Below is a small trained network, with its code and all its weights. Each question gives an input and a target symbol and asks what happens when units are switched off, that is, made to give their printed mean instead of their output.

import numpy as np


def w(rows, s, z=0):
    codes = np.array(rows[::2]) - 128.0
    scale = np.full(codes.shape[1], s)
    scale[-1] = z or s
    return codes * scale


def norm(h):
    return h / np.sqrt((h * h).mean(-1, keepdims=True) + 1e-5)


def f(y):
    return y / 2 * (1 + np.tanh(0.7978845608 * (y + 0.044715 * y**3)))


def softmax(a):
    e = np.exp(a - a.max(-1, keepdims=True))
    return e / e.sum(-1, keepdims=True)


def log_softmax(a):
    a = a - a.max(-1, keepdims=True)
    return a - np.log(np.exp(a).sum(-1, keepdims=True))


def net(x, mask):
    ids = ['αβδεζθλμξπστφψω'.index(c) for c in x.split()]
    T = len(ids)
    res = E[ids] + P[:T]
    u = 0
    for l in range(2):
        q, k, v = (norm(res) @ M[l].T for M in (Q, K, V))
        z = softmax(np.where(np.tri(T) > 0, q @ k.T / 2**0.5, -1e9)) @ v
        res = res + np.where(mask[u], z, O[l][:, -1]) @ O[l][:, :-1]
        u += 1
        y = f(norm(res) @ A[l][:, :-1].T + A[l][:, -1])
        res = res + np.where(mask[u : u + 4], y, B[l][:, -1]) @ B[l][:, :-1]
        u += 4
    return log_softmax(norm(res)[-1] @ U[:, :-1].T + U[:, -1])


Q, K, V, O, A, B = {}, {}, {}, {}, {}, {}
E = w([
[73,89,132,23,140,153,78],'α',
[83,78,94,68,116,171,161],'β',
[43,97,149,101,171,165,81],'δ',
[177,249,99,101,218,81,192],'ε',
[144,122,123,123,200,138,117],'ζ',
[104,175,168,105,113,112,176],'θ',
[41,70,147,32,156,203,97],'λ',
[157,128,199,66,143,124,198],'μ',
[102,116,181,124,185,74,118],'ξ',
[170,132,53,142,226,185,99],'π',
[135,92,59,121,215,179,170],'σ',
[103,93,172,137,208,122,103],'τ',
[104,97,123,141,136,142,173],'φ',
[229,220,139,149,100,51,210],'ψ',
[166,175,150,162,143,110,218],'ω',
],0.018)
P = w([
[52,126,132,96,138,66,104],'0',
[197,69,124,118,106,91,80],'1',
[76,168,164,148,123,149,156],'2',
[156,162,111,45,175,128,142],'3',
[193,10,105,122,49,108,90],'4',
[68,167,125,146,124,144,136],'5',
],0.014)
Q[0] = w([
[118,89,188,59,254,75,152],'L0H1',
[102,85,128,67,156,28,241],'L0H1',
],0.0077)
K[0] = w([
[2,122,104,166,246,23,116],'L0H1',
[69,198,98,155,138,16,194],'L0H1',
],0.0086)
V[0] = w([
[154,62,124,158,114,2,216],'L0H1',
[130,186,133,145,153,161,204],'L0H1',
],0.0057)
O[0] = w([
[170,112,81,87,133,163,93,254],'L0H1',
[2,136,31,110,117,194,52,213],'L0H1',
],0.011,0.0058)
A[0] = w([
[199,75,101,90,90,75,90,246],'L0N1',
[113,184,111,82,161,125,80,7],'L0N2',
[241,54,203,180,186,1,172,37],'L0N3',
[60,19,186,116,85,198,8,109],'L0N4',
],0.0092,0.0022)
B[0] = w([
[173,101,11,161,97,92,124,253],'L0N1',
[179,116,115,88,80,136,104,189],'L0N2',
[191,108,122,76,154,229,38,196],'L0N3',
[254,177,130,143,123,162,148,218],'L0N4',
],0.011,0.0052)
Q[1] = w([
[200,94,40,2,143,146,136],'L1H1',
[213,47,67,26,155,44,119],'L1H1',
],0.0056)
K[1] = w([
[161,149,135,132,114,5,106],'L1H1',
[29,35,125,15,144,103,115],'L1H1',
],0.011)
V[1] = w([
[199,57,99,150,191,134,196],'L1H1',
[116,186,66,207,255,118,82],'L1H1',
],0.008)
O[1] = w([
[3,63,62,24,218,203,238,60],'L1H1',
[185,75,46,123,245,14,22,252],'L1H1',
],0.0059,0.0014)
A[1] = w([
[113,150,173,36,255,137,140,90],'L1N1',
[28,92,220,154,108,70,75,92],'L1N2',
[109,115,99,215,71,7,105,15],'L1N3',
[66,109,170,137,91,223,200,5],'L1N4',
],0.0084,0.0024)
B[1] = w([
[103,80,167,164,113,92,100,253],'L1N1',
[171,145,117,109,62,104,151,121],'L1N2',
[135,1,154,128,162,147,195,159],'L1N3',
[116,160,135,139,119,204,152,165],'L1N4',
],0.017,0.004)
U = w([
[222,135,40,66,71,166,48,150],'α',
[147,24,48,127,80,107,219,225],'β',
[147,150,192,178,203,179,87,70],'δ',
[83,189,111,85,181,36,76,78],'ε',
[52,56,107,185,123,97,73,32],'ζ',
[55,198,145,68,54,155,160,69],'θ',
[144,131,185,105,104,170,132,110],'λ',
[91,77,177,101,138,155,122,130],'μ',
[113,88,202,170,97,66,102,139],'ξ',
[96,86,108,163,205,141,64,1],'π',
[68,13,106,52,215,116,247,17],'σ',
[91,72,123,170,177,82,85,60],'τ',
[112,120,93,187,142,227,188,55],'φ',
[168,235,147,117,26,76,168,150],'ψ',
[83,195,119,203,181,118,168,230],'ω',
],0.011,0.0047)

Each question gives the input, a string of symbols that net reads in full, and the target symbol t.
The units are the heads (2 rows each of Q, K, V and O) and the neurons (one row each of A and B). Each row of codes is followed by its name. A weight is (code - 128) times the scale printed after its matrix; where a second scale follows, it is the last column's (O, A, B and U).
mask holds one flag per unit, layer by layer, with each layer's heads first. A switched-off unit (its flag False) gives its mean, the last column of its rows in O or B, instead of its output. The means were averaged over made-up inputs and are rounded, as every weight is.
A unit's drop is (log p(t) with every unit on - log p(t) with that unit switched off) / (log p(t) with every unit on - log p(t) with every unit switched off).
The circuit of an input: a set's keep is (log p(t) with only the set's units on - log p(t) with every unit switched off) / (log p(t) with every unit on - log p(t) with every unit switched off). Starting from all 10 units, units are removed one at a time, each time the one whose removal leaves the highest keep (on an exact tie, the one counted first), for as long as the keep stays at least 0.8.
circuit, biggest first: the units of the circuit, biggest drop first
most important unit: the unit with the biggest drop
top k neurons: the k neurons with the biggest drops, biggest first
k most important neurons of layer l: the k neurons of layer l with the biggest drops, biggest first
drop of u: that unit's drop, to one decimal
input θ φ β θ ω ω, target ω: most important unit -> L0N1
input ε ε ω σ ε, target β: top 3 neurons -> (L0N3, L1N3, L0N1)
input φ φ φ μ, target σ: circuit, biggest first -> (L1H1, L0H1)
input δ π ω ω, target ξ: top 2 neurons -> (L1N1, L0N1)
input ω ω ξ, target ξ: 3 most important neurons of layer 0 -> (L0N1, L0N3, L0N2)
input ω θ ε, target ε: top 3 neurons -> (L0N1, L0N4, L1N1)
input θ ε ω ω δ δ, target δ: circuit, biggest first -> (L0N4, L0H1)
input ω ε μ, target μ: top 3 neurons -> (L0N1, L1N1, L0N2)
input δ ω μ δ, target ξ: circuit, biggest first -> (L0H1, L1N1)
input ω ω ε ξ ω π, target π: top 2 neurons -> (L0N1, L1N1)
input ω τ θ δ δ ε, target ε: 2 most important neurons of layer 1 -> (L1N1, L1N4)
input φ φ ω ω, target σ: circuit, biggest first -> (L1H1, L0N4)
input φ ε ζ δ, target σ: 2 most important neurons of layer 0 -> (L0N3, L0N4)
input μ ε ω θ, target θ: most important unit -> L1H1
input ε ω ξ, target ξ: 2 most important neurons of layer 1 -> (L1N1, L1N2)
input δ μ σ, target σ: top 2 neurons -> (L0N3, L0N2)
input μ ω ω ω, target θ: drop of L0N1 -> 0.1
input φ ω ε θ, target σ: drop of L1N4 -> 0.0
input θ φ φ ω, target ψ: drop of L1N1 -> 0.0
input θ β ω, target ω: drop of L0N1 -> 0.2
input μ ω ε θ, target θ: most important unit -> L0N2
